Each row has two labels, one from each of two sets.
[  3.1   9.4   6.8  14.0 -23.0  -8.0 -12.5   7.5  21.9   5.7  10.3  -8.3
  38.8   5.0   6.5  -0.9  -3.5   1.3  19.0  -0.3  -7.6  -9.5 -26.3   8.0
   5.5  -7.3   9.1 -21.1  -4.4   7.1 -10.1   7.5   1.6  20.4 -45.2   2.9
   8.2   4.2  -9.8 -15.1  -6.9   7.2  -6.5  11.5   7.2  -1.5   2.8   2.2
  30.4 -23.7  11.2  -3.0  10.8   4.3  17.4   7.0  -0.1  17.9   3.4  -5.3
  11.1  -4.0] : Y V
[  7.4  -5.8   3.9 -27.4  -6.3  26.8  -1.3  15.9  10.1  -0.2  34.1 -10.2
  10.6  -1.3  11.8  -7.2  -1.1  13.7   6.9  -4.9  -1.2   0.2  37.8   6.6
  13.8   1.4  -3.0  -2.4   3.3  13.1  -4.5   5.9 -13.1 -19.2  13.2   1.1
   0.3 -71.6 -13.5  -6.2  -2.6  17.1   2.0  -7.0  -7.1   6.7   2.2  -7.6
  12.7 -47.2  -3.4  -6.3   3.4  22.7   7.7  -5.1  -2.8  32.8   5.2  13.0
   7.0   7.9] : Y H
[  0.0  -4.5  -5.2  -7.5  -4.9  14.3  -1.8   2.5   4.6   0.3 -10.1 -13.3
  12.0  -0.7  11.6  -0.6 -11.4   2.1  17.4   3.6   3.2  -2.3   7.7  -2.0
   4.4  -9.4  -0.3 -14.7  -1.5   1.1  -5.9   5.5  -0.6   9.4  18.2   8.1
   7.5 -11.7  -2.2  -4.1  -0.7  -9.1   5.6  -8.2  -4.5   0.9  -5.0  -5.5
   7.7 -18.7  -2.5  -2.1  -3.9  -2.9   3.8  -1.5   2.3   7.3  22.0   5.0
  -0.4   0.9] : Q H
[ -1.8  -6.9  -2.9  -3.3  18.3  12.2 -11.4  -0.1  13.6  -3.4   0.2  15.7
  13.7   1.3  17.3 -12.4  -7.5  16.1  -0.5   2.6  -3.4   1.1  12.0  -2.6
   1.7  -7.7   3.5 -26.7 -10.4  -7.2  -3.7  -4.1  -6.8  16.6 -13.3  -3.7
  -0.3  14.2   2.7   2.0  -0.7   1.5 -12.8  -5.6  -3.6  -0.3   1.3  -8.3
   7.1 -13.8   6.9 -18.0  -6.0   3.8  -1.7   5.8 -10.4   6.4  11.0   2.9
   2.4  -1.2] : Y V
[ -5.4  -9.7  -3.4   4.6  17.8  11.5 -10.6   2.4  20.4   3.0  16.5 -12.5
  18.0  14.4   1.9  -2.0 -12.2  10.8   8.1  -2.4   7.6  -2.1  18.0   0.0
   7.7  -2.3   9.4 -20.9 -14.5   4.7  -6.8   8.6  -4.0  11.4   1.2  -9.8
   8.0  -8.0   2.4   7.0   2.3   3.0 -26.6 -13.9  -2.0   1.9  15.1   2.9
   6.9 -17.0  -0.9 -21.6   1.2   8.7  -2.4   0.1  -1.0   1.2  33.5  -1.1
  -7.2  -9.9] : Y V
[  5.7  -1.1  -5.6 -10.8  14.9  30.2  -1.7   9.3 -18.1  -1.5  25.1  -6.4
   8.2   0.6 -15.2  15.2 -10.8  18.0  13.5  -1.1  -0.7 -16.5  11.7   5.2
   2.9 -10.7  -6.3 -14.7 -13.3  11.9  -7.6   5.6  -0.4 -11.5  31.5   1.4
  17.6 -71.6   4.9 -12.4   0.5   6.5  -0.6 -23.9  -0.3  -0.6 -14.0  -3.0
   3.3 -27.0   4.5 -19.2  -3.4  19.6  -2.9  11.7  -3.7   8.8  10.1   6.4
   9.9   4.1] : Y H
[ 10.2   4.9  -1.0 -18.0 -10.4   2.9  -4.3  20.3  10.2   9.1  21.8  -1.5
   2.2  -7.2   5.0   1.7   4.8   3.7   4.5 -11.5  -3.3  -7.8   0.7  12.2
  15.1   1.5  10.8   3.3  -1.8  14.3   4.0   7.0  -4.1 -10.3   1.4  -3.6
   5.4 -45.1  -2.9 -10.6   3.3  14.3  -0.3   1.5  -3.3   0.6  -6.0  -0.2
   8.0 -13.4   5.0  -7.3  -1.6  13.8  -2.3  -0.8  -0.1   6.5  -1.7   9.4
  -1.2  -5.8] : Y H
[  2.8   0.0   5.5 -19.9   1.0  13.3  -2.0  14.4  19.8   1.1  19.3  -4.4
  12.0  30.6  35.6   7.2  -4.9  10.8  -0.7   0.1 -18.2  -0.6  26.8   4.9
   5.1  10.3  -0.2  -6.4  -6.4  17.5  -2.3   6.7  -5.2  -6.7  11.7  12.1
   9.4 -38.0  -9.8  -7.5  -5.8  12.7 -13.8  -2.1   7.1   5.0  -3.0  -2.2
   5.2 -34.5 -11.5  -9.0   0.6  18.3  -0.7  -5.7   8.9   0.5   5.1   1.3
  12.5  -1.3] : Y H
[  0.4   2.5   4.0   4.5  -2.6  -5.4 -11.5  -6.3  14.7  23.1  -1.3 -13.7
  25.9   5.5   1.1 -11.1  -9.2  13.7   7.0  -1.2   1.0   0.9 -17.5   1.3
  -1.5  -2.7   4.1  -7.3  -7.3   5.2  -4.5  -1.2  12.0  18.4 -17.3   8.1
  20.0   5.2  -3.3 -11.0  -7.0  -3.4  -5.9 -11.0  -3.4   0.4   3.1   5.2
  16.7  -9.3  -3.5 -17.9  -6.4   1.7  -2.2  30.1   1.4   7.7  11.9   6.6
  -0.7  -0.6] : Q V
[ -0.9  -6.2   3.4  -7.7  -2.5  14.2   8.6  30.6  12.5  28.8   1.1   2.4
  22.3   1.2 -15.7  -7.1  -1.0   8.3  -2.4  -4.8   1.9  -2.5  15.0   9.7
   9.9  -4.6   1.5  -6.0 -10.8  -5.9  -5.0   9.5  -6.0  -8.8   5.3   7.8
  13.1 -51.7  10.1 -13.4   1.9   5.3   7.3  -3.2 -30.5  -2.4  -8.0 -14.2
   5.3 -31.4  -4.2  -9.0  -3.2   7.6  -6.8   4.2   4.2  27.4  13.6   2.7
   1.5  -6.8] : Q H
[-13.5  -5.6  10.0  -5.8  10.7  26.5   0.7  -3.3   5.7  21.1  16.4   7.6
   5.0  -3.4  -6.6  -0.5   3.3  19.8  -0.6 -11.6  -8.3   3.2  27.2   7.0
  10.0  -4.4  -7.8 -19.3 -11.1  32.0  -4.0  12.8  -9.1 -11.3  29.4 -13.5
  11.4 -70.7   1.2  -8.5  -3.4   9.8  -3.2 -10.4  -5.6  -9.1 -12.1   7.2
   5.2 -27.3  -9.5  -8.1   0.8  11.0  -6.8   4.4  -6.4  17.7  10.6   2.6
   2.7   4.8] : Q H
[  8.0  -9.1  -3.6   7.3  33.4  21.9  -6.2  -1.5  14.9   5.7  -0.1  -2.7
   2.5   5.2   6.2  -2.2 -12.8   8.1   0.2   5.6   2.2   8.3   6.0   7.9
   3.4  -2.1   0.9 -24.6  -6.2  14.5  -5.0  -2.1   0.6  19.7  -0.8  -5.8
  14.3  10.8  13.5   1.6  -0.2  -4.4  -9.4  -7.1  16.0   3.5  12.4   5.2
   7.0  -7.0  -3.2 -21.1   3.6   1.7 -10.4  -4.0  -4.1  -2.8  21.7  -4.6
  -1.2   1.0] : Y V
[ -1.4   0.4   1.0  -4.9  14.8  28.7  -1.5   5.8   8.6  -5.6   9.9   0.7
  11.7   2.8   4.2 -10.5  -6.2  18.0  -0.9   0.0  -4.7   0.3  27.4   3.3
  10.1  -3.3  -5.8 -16.4  -8.4  18.2  -6.7   7.3   4.1  -7.1  13.1  -2.4
   7.8 -34.3   0.6   7.2  -0.5   9.7 -11.3 -11.9   2.1   1.5   1.3  -3.2
   5.0 -39.1  -0.5 -11.5  -5.6  10.0   1.0  -7.6  -0.9  19.9  19.4   5.5
  -4.0   3.0] : Y H
[ -3.3 -11.5   1.1  -2.9   2.5  15.4 -15.2   3.0  -0.6   9.4   5.5   1.4
  12.6   5.5   1.0  -0.6 -18.5   9.1   0.6  -4.9   0.5  -0.9   7.0  -4.7
  -2.3  -9.4   2.1 -18.7 -25.8   5.9  -5.3   6.0  -0.6   6.7   1.1  14.2
  10.4   4.3  14.1  -3.1   2.7   2.6  -7.5   4.0  -9.6  -8.3  -1.8  -0.9
  12.9  -8.9  -2.9 -16.7   5.3 -13.4  -6.3   5.4  -3.2  23.8  16.8  28.4
   2.8  -4.9] : Q V
[  4.0   0.1  -3.9  -2.5 -14.6  22.0   9.5   3.7   4.6 -20.9   5.6  -3.0
   3.0   3.1   2.7  -2.4 -14.2   6.8  24.9   6.2   0.6  -5.6   9.7  -4.2
  -9.2  -5.1  -0.1 -19.3  -9.1  -3.5  -3.8   1.0  -8.8   8.4  10.1  -2.0
  -6.4  13.1  32.8   5.2  -2.9 -11.0  -3.6  -0.2 -10.6  -5.9  -3.5 -10.7
  -7.8 -12.5  -1.9  -2.6  -7.2  13.5  -9.7   4.8 -14.5   1.9  24.4   0.0
 -10.0  16.3] : Y V
[  2.6  -2.9  -4.4   4.0  11.3  16.3 -13.1  -8.6  17.9   0.4  -7.8  -6.9
   4.1   2.3   4.6  -6.6 -15.4   4.0   1.2  -8.4  -6.1  -1.3  -6.6   0.1
 -12.5 -16.5   7.4  -8.9 -14.0 -16.0  -2.6   9.9  -3.0   8.0   0.8  -3.2
   7.2  17.8   5.3  -6.1   0.0   1.4  -7.4  -6.0 -12.7  -1.9  -7.2  -0.5
  12.4 -23.6 -19.9 -14.3  -4.2   7.4  -8.6  -1.0   8.3   1.6  14.9  -6.1
   2.0  -4.0] : R V
[ -5.0 -10.2  -4.6  -6.4   5.2  15.6  -2.2  -8.0   7.2  25.2   0.7  -3.0
  17.7   7.8  -9.1 -10.7   0.2   4.6   4.9  -1.2  -1.4   8.2  -3.5  -3.4
  -2.7 -21.6   0.7  -7.1 -24.6 -10.7 -12.0  14.7   4.3   0.4  -0.9   7.9
  -0.9 -13.5   6.9  11.2  -0.9  17.0  -2.2  -3.0   4.2   1.9 -24.7  -7.1
   5.7 -15.2  17.7  -8.1  -2.4  -2.3  -1.4   2.0 -14.1   8.7  20.7   5.8
  -1.5  -3.0] : M V
[  7.6 -10.4  -4.0  -7.8  -4.7  17.4  -0.2  -7.1   4.8   6.3   7.8 -21.5
  18.4   4.7   5.5  -3.8  -4.4   8.6   5.0   0.8  -0.9   6.2  24.2  -4.8
   6.2  -5.0  -3.8 -13.1 -13.0  18.2  -4.4   9.5  -5.3  -5.9   1.0 -15.4
   0.2 -27.9   8.7  26.9  -2.1  11.6   6.2  -7.4 -11.5  -0.2   1.0  -6.1
   5.0 -22.2  -3.1 -10.2  26.3  22.0 -12.0   7.3  -8.1  13.3  13.7  12.1
   6.8  -1.6] : R H
[  4.6  -4.2   1.4  -7.8  17.0  11.8   5.4  16.9  19.5   4.1  33.1  -7.7
   8.3  -2.4  16.4  -1.7  -2.2   5.5  11.0  -6.6  -2.9  -9.2  22.1   2.1
  16.0   0.1 -17.8 -15.0  -6.6  20.7 -11.9   7.4  -3.2  -8.9  17.4 -11.0
  -6.9 -71.6  -7.1   5.4  -7.0   9.5 -11.4  -8.3  12.3  -0.6   3.2  -1.3
  -2.2 -25.7  -0.6 -16.0   4.2   9.2   3.3   3.4  -3.4   3.2  -1.5   2.0
  -2.6  -1.5] : Y H
[  5.7  11.4  20.8   5.9 -27.9   2.8  -3.5   5.7  23.8  19.1  28.5 -21.6
  22.5   6.3   5.5   4.6  -9.4   1.3  10.0   6.7  -1.2 -22.8 -14.9  -7.3
  16.6  -3.1  -3.9  -6.2  14.8  21.0  -9.6  15.2  -7.0  18.3  -1.4  39.7
   5.7 -26.3  -3.5 -18.5  -1.2   6.2  -7.5  11.5   2.6   4.8  -6.9   2.9
  39.1 -10.7   4.9  -9.7   2.4  12.5  20.7   2.8   2.7  39.6  14.5  -8.1
   3.7  -6.6] : Q V
[  2.4 -13.9  12.1 -10.4   1.4  29.0  -5.9  -0.9   4.9   2.7  28.2  -0.9
  22.1  -3.3   2.8   0.1  -2.2  17.6  -5.4   1.5  -0.5  -2.1  27.1  13.0
  14.9   6.2  -6.3  -9.1  -9.7  32.7  -3.7   0.8   2.1  -6.7  17.6  -8.9
   3.1 -27.9  -2.9  14.9   3.5   5.0  10.5  -9.6  -7.8  -4.4   5.6   3.4
   0.7 -34.7  -2.5  -6.3  -0.4  11.6   4.5  -4.6  -5.6   3.4  12.6   1.1
   6.8   0.0] : Y H
